Here is a tiny trained network, its code and every weight. The questions are about switching its units off for an input and a target symbol, where a switched-off unit gives its printed mean instead of its output.

import numpy as np


def w(rows, s, z=0):
    codes = np.array(rows[::2]) - 128.0
    scale = np.full(codes.shape[1], s)
    scale[-1] = z or s
    return codes * scale


def softmax(a):
    e = np.exp(a - a.max(-1, keepdims=True))
    return e / e.sum(-1, keepdims=True)


def log_softmax(a):
    a = a - a.max(-1, keepdims=True)
    return a - np.log(np.exp(a).sum(-1, keepdims=True))


def net(x, mask):
    ids = ['δζηθμξπφω'.index(c) for c in x.split()]
    T = len(ids)
    res = E[ids] + P[:T]
    u = 0
    for l in range(3):
        r = res
        for j in range(2):
            rows = slice(2 * j, 2 * j + 2)
            q, k, v = (r @ M[l][rows].T for M in (Q, K, V))
            z = softmax(np.where(np.tri(T) > 0, q @ k.T / 2**0.5, -1e9)) @ v
            o = O[l][rows]
            res = res + np.where(mask[u + j], z, o[:, -1]) @ o[:, :-1]
        u += 2
    return log_softmax(res[-1] @ U[:, :-1].T + U[:, -1])


Q, K, V, O = {}, {}, {}, {}
E = w([
[82,129,226,171,86,94,63,126,187,55],'δ',
[164,156,135,108,39,116,95,191,151,93],'ζ',
[93,171,166,79,144,245,124,153,99,60],'η',
[50,110,132,32,40,169,187,145,151,119],'θ',
[160,139,197,70,96,205,100,72,175,140],'μ',
[149,125,79,152,31,170,62,98,70,138],'ξ',
[104,156,38,126,198,168,42,135,184,126],'π',
[140,200,96,46,68,38,141,57,114,116],'φ',
[171,68,159,96,214,48,130,161,44,155],'ω',
],0.012)
P = w([
[50,169,220,88,97,121,38,233,46,242],'0',
[85,181,207,78,101,122,30,202,79,225],'1',
[101,178,190,78,103,118,40,189,96,197],'2',
[112,155,173,88,117,125,59,164,98,170],'3',
[130,140,154,86,120,127,77,138,110,146],'4',
[140,127,131,86,128,133,96,114,118,122],'5',
[158,108,113,84,137,123,103,98,126,99],'6',
[179,84,92,97,132,139,125,86,135,77],'7',
[178,66,70,96,152,117,131,65,160,56],'8',
[204,65,57,92,149,125,135,47,161,27],'9',
[216,39,38,96,153,125,142,32,162,2],'10',
],0.006)
Q[0] = w([
[152,94,192,1,184,98,66,120,150,54],'L0H0',
[80,152,208,79,196,97,126,219,186,99],'L0H0',
[171,52,62,121,142,94,119,110,90,102],'L0H1',
[133,167,48,91,133,147,35,134,119,106],'L0H1',
],0.0047)
K[0] = w([
[193,47,45,201,82,141,209,21,49,26],'L0H0',
[122,104,28,222,39,169,85,37,32,203],'L0H0',
[136,129,144,145,80,212,166,69,203,30],'L0H1',
[151,60,253,140,105,125,166,130,120,116],'L0H1',
],0.0039)
V[0] = w([
[189,76,136,94,160,25,35,169,93,160],'L0H0',
[170,115,88,245,13,149,153,100,135,107],'L0H0',
[86,192,122,212,118,85,145,221,113,90],'L0H1',
[128,144,146,43,126,72,31,206,2,222],'L0H1',
],0.0049)
O[0] = w([
[162,106,122,70,143,97,15,113,152,108,198],'L0H0',
[174,194,192,253,134,90,218,175,142,97,75],'L0H0',
[77,135,138,204,170,123,98,215,123,127,111],'L0H1',
[110,155,114,6,102,150,6,144,137,80,245],'L0H1',
],0.0056,0.011)
Q[1] = w([
[102,162,105,144,120,138,137,87,154,147],'L1H0',
[118,134,166,185,126,132,191,143,124,195],'L1H0',
[144,132,120,76,131,109,72,112,116,133],'L1H1',
[147,99,116,79,82,163,80,91,137,7],'L1H1',
],0.012)
K[1] = w([
[80,119,152,143,167,100,127,211,50,248],'L1H0',
[9,242,167,152,82,129,86,171,71,208],'L1H0',
[219,2,92,102,232,52,171,115,83,114],'L1H1',
[245,61,25,176,169,119,246,37,181,40],'L1H1',
],0.0046)
V[1] = w([
[209,98,129,134,151,123,90,61,176,166],'L1H0',
[160,2,213,130,181,101,173,169,17,120],'L1H0',
[156,47,121,120,233,41,131,204,47,167],'L1H1',
[129,134,156,76,81,43,176,84,141,143],'L1H1',
],0.0062)
O[1] = w([
[238,94,98,184,122,122,102,49,152,117,170],'L1H0',
[67,71,144,125,83,153,118,130,69,2,125],'L1H0',
[222,115,102,87,103,112,155,202,167,62,250],'L1H1',
[107,156,49,216,207,165,66,231,64,66,139],'L1H1',
],0.007,0.011)
Q[2] = w([
[116,119,163,167,182,58,193,208,80,164],'L2H0',
[214,2,120,49,215,53,78,232,85,112],'L2H0',
[191,35,156,62,198,13,115,178,26,130],'L2H1',
[119,151,212,132,205,130,208,150,202,141],'L2H1',
],0.0074)
K[2] = w([
[101,167,184,75,93,146,107,142,125,127],'L2H0',
[149,114,154,94,119,124,165,102,154,54],'L2H0',
[144,122,79,150,126,140,105,128,132,5],'L2H1',
[88,114,136,76,114,147,66,141,125,155],'L2H1',
],0.011)
V[2] = w([
[98,109,185,105,238,235,124,154,242,123],'L2H0',
[144,114,171,159,254,43,141,140,73,150],'L2H0',
[84,205,74,116,153,203,88,139,206,77],'L2H1',
[159,113,72,120,9,210,104,92,45,151],'L2H1',
],0.0067)
O[2] = w([
[168,49,139,144,147,244,128,162,187,148,92],'L2H0',
[160,83,66,132,131,116,2,140,60,137,48],'L2H0',
[98,211,99,220,196,127,125,144,130,93,201],'L2H1',
[171,140,104,202,26,171,166,156,61,193,255],'L2H1',
],0.0092,0.0071)
U = w([
[91,56,152,90,144,110,52,78,82,107,98],'δ',
[87,111,219,222,120,57,100,144,198,66,128],'ζ',
[18,61,102,67,72,147,253,147,168,128,29],'η',
[81,153,140,155,198,249,182,159,34,57,37],'θ',
[152,95,142,240,80,194,116,146,50,201,253],'μ',
[86,223,176,115,122,29,181,19,64,139,164],'ξ',
[200,92,172,94,123,159,156,50,233,224,10],'π',
[92,177,10,185,251,114,77,97,121,164,68],'φ',
[197,154,100,108,100,99,133,221,164,83,228],'ω',
],0.0051,0.0011)

Each question gives the input, a string of symbols that net reads in full, and the target symbol t.
The units are the heads (2 rows each of Q, K, V and O). Each row of codes is followed by its name. A weight is (code - 128) times the scale printed after its matrix; where a second scale follows, it is the last column's (O and U).
mask holds one flag per head, layer by layer. A switched-off head (its flag False) gives its mean, the last column of its rows in O, instead of its output. The means were averaged over made-up inputs and are rounded, as every weight is.
A unit's drop is (log p(t) with every unit on - log p(t) with that unit switched off) / (log p(t) with every unit on - log p(t) with every unit switched off).
The circuit of an input: a set's keep is (log p(t) with only the set's units on - log p(t) with every unit switched off) / (log p(t) with every unit on - log p(t) with every unit switched off). Starting from all 6 units, units are removed one at a time, each time the one whose removal leaves the highest keep (on an exact tie, the one counted first), for as long as the keep stays at least 0.8.
circuit, biggest first: the units of the circuit, biggest drop first
unit that matters most: the unit with the biggest drop
heads that matter: for each layer, one digit per head in row order, 1 if its drop is at least 0.15 and else 0, layers parted by /
drop of u: that unit's drop, to one decimal
input ω ξ π μ φ, target φ: heads that matter	01 / 11 / 01
input π ζ ω ω ω μ ω φ η φ ζ, target φ: heads that matter	00 / 01 / 00
input μ ξ ξ ω ω ω ω ξ ω, target μ: heads that matter	00 / 00 / 01
input μ ξ ω ξ ω ω ω, target δ: heads that matter	00 / 10 / 11
input π ζ μ, target π: circuit, biggest first	[L2H0 L1H0]
input ω μ ω δ ξ δ ξ η, target ξ: unit that matters most	L1H1
input ω ω π μ ξ ω ω ω ω ω ω, target δ: heads that matter	00 / 00 / 11
input ω μ ω ω ξ ω, target μ: heads that matter	00 / 10 / 01
input ζ ξ θ, target ξ: circuit, biggest first	[L1H1 L2H0]
input θ ω η ζ θ ω, target θ: circuit, biggest first	[L2H1 L1H0 L2H0 L0H1]
input ω ω ω ω μ η φ ξ, target φ: heads that matter	00 / 11 / 00
input ω π ω μ φ μ μ μ μ ζ ξ, target ξ: circuit, biggest first	[L2H0 L0H1]
input ξ π π θ, target π: circuit, biggest first	[L1H0 L2H0]
input ω θ ω π ω ω ξ ξ ω ξ, target δ: circuit, biggest first	[L0H0 L2H1 L2H0]
input ω μ ξ ζ ξ π π ξ, target π: unit that matters most	L1H0
input ω ξ μ μ ξ θ μ ω π ω, target φ: heads that matter	00 / 00 / 11
input ω π δ θ ξ ξ ξ ξ π, target π: heads that matter	00 / 11 / 10
input ξ ξ ξ δ, target ξ: heads that matter	00 / 01 / 10
input η ω ω μ η ω π π μ φ η, target φ: circuit, biggest first	[L1H1 L1H0]
input ω ξ φ θ μ ξ ζ ω μ μ ω, target π: circuit, biggest first	[L2H0 L1H0]
input ζ θ μ μ ξ ξ, target ξ: unit that matters most	L2H0
input π ζ ξ ω η ξ μ π ζ, target π: circuit, biggest first	[L1H1 L1H0]
input η ω δ φ θ φ μ, target φ: heads that matter	00 / 11 / 01
input ζ π φ, target φ: heads that matter	00 / 11 / 01
input ξ π δ ω ω η η π ξ, target π: drop of L2H1	0.1
